Here is a tiny trained network, its code and every weight. The questions are about switching its units off for an input and a class, where a switched-off unit gives its printed mean instead of its output.

import numpy as np


def w(rows, s, z=0):
    codes = np.array(rows[::2]) - 128.0
    scale = np.full(codes.shape[1], s)
    scale[-1] = z or s
    return codes * scale


def norm(h):
    return h / np.sqrt((h * h).mean(-1, keepdims=True) + 1e-5)


def f(y):
    return np.maximum(y, 0)


def log_softmax(a):
    a = a - a.max(-1, keepdims=True)
    return a - np.log(np.exp(a).sum(-1, keepdims=True))


def net(x, mask):
    res = np.array(x, float).reshape(1, 3) / 4 @ E
    u = 0
    for l in range(3):
        y = f(norm(res) @ A[l][:, :-1].T + A[l][:, -1])
        res = res + np.where(mask[u : u + 10], y, B[l][:, -1]) @ B[l][:, :-1]
        u += 10
    return log_softmax(norm(res)[-1] @ U[:, :-1].T + U[:, -1])


A, B = {}, {}
E = w([
[132,3,138,91,247,96,56,73,25,186,120,64],'x0',
[187,149,50,249,96,18,51,111,181,168,245,40],'x1',
[137,19,127,50,30,218,226,16,165,204,177,55],'x2',
],0.011)
A[0] = w([
[73,225,107,156,102,113,169,166,203,130,95,117,145],'L0N1',
[116,194,134,104,141,142,149,117,118,133,138,65,77],'L0N2',
[134,101,131,184,140,105,120,115,126,82,173,56,92],'L0N3',
[102,142,154,168,55,159,177,158,115,52,203,130,2],'L0N4',
[176,132,162,57,64,122,196,106,104,186,159,95,87],'L0N5',
[191,56,98,115,190,64,82,113,123,174,174,151,145],'L0N6',
[215,142,163,126,132,158,119,156,160,112,104,96,68],'L0N7',
[58,124,143,31,141,171,211,72,130,139,2,168,58],'L0N8',
[171,147,40,167,61,121,113,138,140,127,184,113,68],'L0N9',
[108,92,128,155,145,235,176,130,209,201,176,29,43],'L0N10',
],0.0057,0.0063)
B[0] = w([
[115,2,145,156,213,159,80,105,116,108,169,172,247],'L0N1',
[113,114,129,136,154,155,79,78,136,144,141,158,128],'L0N2',
[95,171,187,131,133,154,180,169,76,160,114,103,176],'L0N3',
[113,57,98,108,150,120,115,90,109,83,174,192,152],'L0N4',
[172,125,116,120,108,95,50,185,130,95,48,138,198],'L0N5',
[61,92,161,153,123,159,95,167,90,102,168,180,234],'L0N6',
[115,94,46,105,167,104,167,137,90,178,155,168,128],'L0N7',
[75,157,193,169,119,145,102,195,69,139,172,86,254],'L0N8',
[52,174,191,150,130,174,162,167,48,126,129,90,200],'L0N9',
[169,133,99,121,125,99,43,160,140,69,13,113,191],'L0N10',
],0.0085,0.0057)
A[1] = w([
[185,139,150,121,94,97,113,146,134,102,99,116,23],'L1N1',
[168,119,132,121,173,111,151,93,126,195,153,98,35],'L1N2',
[107,109,176,143,123,138,78,165,112,96,135,124,164],'L1N3',
[156,111,118,119,179,150,143,113,120,155,80,133,59],'L1N4',
[167,109,116,81,68,168,161,102,144,165,132,84,1],'L1N5',
[145,142,80,165,126,97,146,116,169,149,172,87,6],'L1N6',
[176,145,87,136,139,114,108,134,138,122,73,148,55],'L1N7',
[163,84,128,73,51,142,172,67,174,155,133,68,39],'L1N8',
[177,160,97,181,106,77,105,87,165,163,200,32,5],'L1N9',
[126,194,109,140,56,150,197,125,249,107,168,197,7],'L1N10',
],0.013,0.0044)
B[1] = w([
[110,146,93,119,111,171,141,103,133,155,158,125,133],'L1N1',
[137,108,138,128,135,116,100,104,128,113,173,169,140],'L1N2',
[163,140,62,137,65,137,173,100,186,152,150,96,250],'L1N3',
[137,150,169,191,79,116,133,117,125,130,176,114,144],'L1N4',
[155,157,83,143,119,80,115,148,167,156,62,181,163],'L1N5',
[99,156,157,88,125,113,180,151,83,155,141,101,152],'L1N6',
[132,157,69,121,165,133,161,129,123,98,119,64,138],'L1N7',
[146,152,56,122,101,119,75,104,216,195,8,190,178],'L1N8',
[56,155,200,89,61,125,177,217,92,158,158,106,190],'L1N9',
[183,6,152,181,222,171,69,100,75,66,183,174,190],'L1N10',
],0.011,0.014)
A[2] = w([
[133,146,183,88,117,157,150,117,122,103,90,129,26],'L2N1',
[175,228,109,160,199,6,84,178,155,53,77,173,32],'L2N2',
[164,131,30,130,108,117,193,101,159,151,142,133,161],'L2N3',
[136,184,73,87,69,127,205,117,166,147,153,81,111],'L2N4',
[106,110,186,99,78,152,136,73,130,96,96,65,40],'L2N5',
[116,15,140,130,184,72,114,53,116,109,161,119,68],'L2N6',
[106,163,234,19,152,192,255,101,117,104,29,187,53],'L2N7',
[197,117,51,87,193,119,149,52,192,88,131,139,81],'L2N8',
[142,218,113,133,170,18,93,143,154,81,104,160,69],'L2N9',
[133,25,131,67,207,66,80,41,75,198,159,89,3],'L2N10',
],0.0097,0.0055)
B[2] = w([
[115,133,117,145,139,81,123,151,89,170,145,134,155],'L2N1',
[152,84,55,39,80,122,125,61,197,197,30,132,254],'L2N2',
[102,186,129,105,196,143,121,67,85,113,119,110,199],'L2N3',
[136,152,147,83,173,142,169,68,84,93,132,139,205],'L2N4',
[152,177,102,116,129,131,124,125,146,149,136,135,166],'L2N5',
[156,134,111,150,185,202,160,88,114,98,158,123,199],'L2N6',
[66,200,159,177,29,27,166,230,95,172,217,69,251],'L2N7',
[99,175,133,103,152,126,134,123,49,156,151,101,173],'L2N8',
[162,127,154,84,81,184,108,100,151,204,69,138,209],'L2N9',
[195,28,132,189,168,179,90,143,143,26,200,254,207],'L2N10',
],0.0098,0.0064)
U = w([
[52,182,164,138,60,107,150,212,90,176,195,97,189],'0',
[152,139,58,100,96,138,87,94,179,185,3,160,162],'1',
[163,48,126,186,162,177,98,126,121,59,194,191,188],'2',
[110,189,111,101,168,162,167,35,96,114,149,97,144],'3',
[129,111,162,107,166,90,149,122,172,79,106,73,23],'4',
[120,131,175,125,185,97,145,125,174,84,95,89,49],'5',
[121,112,149,121,145,95,138,109,145,69,107,81,35],'6',
[128,112,179,128,172,108,147,114,165,101,89,67,2],'7',
],0.017,0.0056)

Each question gives the input, the list of numbers given to net, and the class t.
The units are the neurons (one row each of A and B). Each row of codes is followed by its name. A weight is (code - 128) times the scale printed after its matrix; where a second scale follows, it is the last column's (A, B and U).
mask holds one flag per neuron, layer by layer. A switched-off neuron (its flag False) gives its mean, the last column of its row in B, instead of its output. The means were averaged over made-up inputs and are rounded, as every weight is.
A unit's drop is (log p(t) with every unit on - log p(t) with that unit switched off) / (log p(t) with every unit on - log p(t) with every unit switched off).
The circuit of an input: a set's keep is (log p(t) with only the set's units on - log p(t) with every unit switched off) / (log p(t) with every unit on - log p(t) with every unit switched off). Starting from the 12 units with the biggest drops (on a tie, the unit counted first), units are removed one at a time, each time the one whose removal leaves the highest keep (on an exact tie, the one counted first), for as long as the keep stays at least 0.8.
circuit, biggest first: the units of the circuit, biggest drop first
most important unit: the unit with the biggest drop
top k neurons: the k neurons with the biggest drops, biggest first
top k neurons in layer l: the k neurons of layer l with the biggest drops, biggest first
drop when u is switched off: that unit's drop, to one decimal
input [7,-4,3], class 2: circuit, biggest first -> (L2N10)
input [3,-5,-5], class 0: top 3 neurons -> (L2N7 L1N8 L1N5)
input [8,-6,6], class 2: top 2 neurons -> (L2N10 L1N9)
input [-2,-7,6], class 0: top 2 neurons -> (L2N7 L0N8)
input [-8,-1,-7], class 2: top 2 neurons -> (L1N10 L1N8)
input [2,-3,-2], class 3: top 2 neurons -> (L1N3 L1N10)
input [8,1,6], class 2: top 2 neurons -> (L2N10 L0N6)
input [-5,-7,6], class 0: top 2 neurons -> (L2N7 L0N8)
input [5,6,7], class 1: top 4 neurons -> (L1N8 L0N8 L2N7 L1N5)
input [5,-1,-5], class 1: top 3 neurons -> (L1N10 L0N1 L2N2)
input [4,6,-7], class 1: top 3 neurons -> (L2N2 L2N7 L0N8)
input [6,7,6], class 0: top 2 neurons -> (L1N9 L0N1)
input [3,2,-1], class 3: top 2 neurons in layer 0 -> (L0N1 L0N6)
input [-1,3,1], class 3: most important unit -> L0N9
input [-2,3,4], class 1: top 2 neurons -> (L1N8 L0N8)
input [7,8,3], class 0: top 2 neurons in layer 1 -> (L1N9 L1N10)
input [3,-1,-3], class 3: top 2 neurons in layer 1 -> (L1N3 L1N10)
input [-6,-2,-4], class 2: drop when L0N1 is switched off -> 0.0
input [8,-3,6], class 2: drop when L2N10 is switched off -> 2.0
input [5,-6,0], class 0: top neuron in layer 1 -> (L1N10)
input [4,-2,-5], class 1: drop when L1N10 is switched off -> 1.7
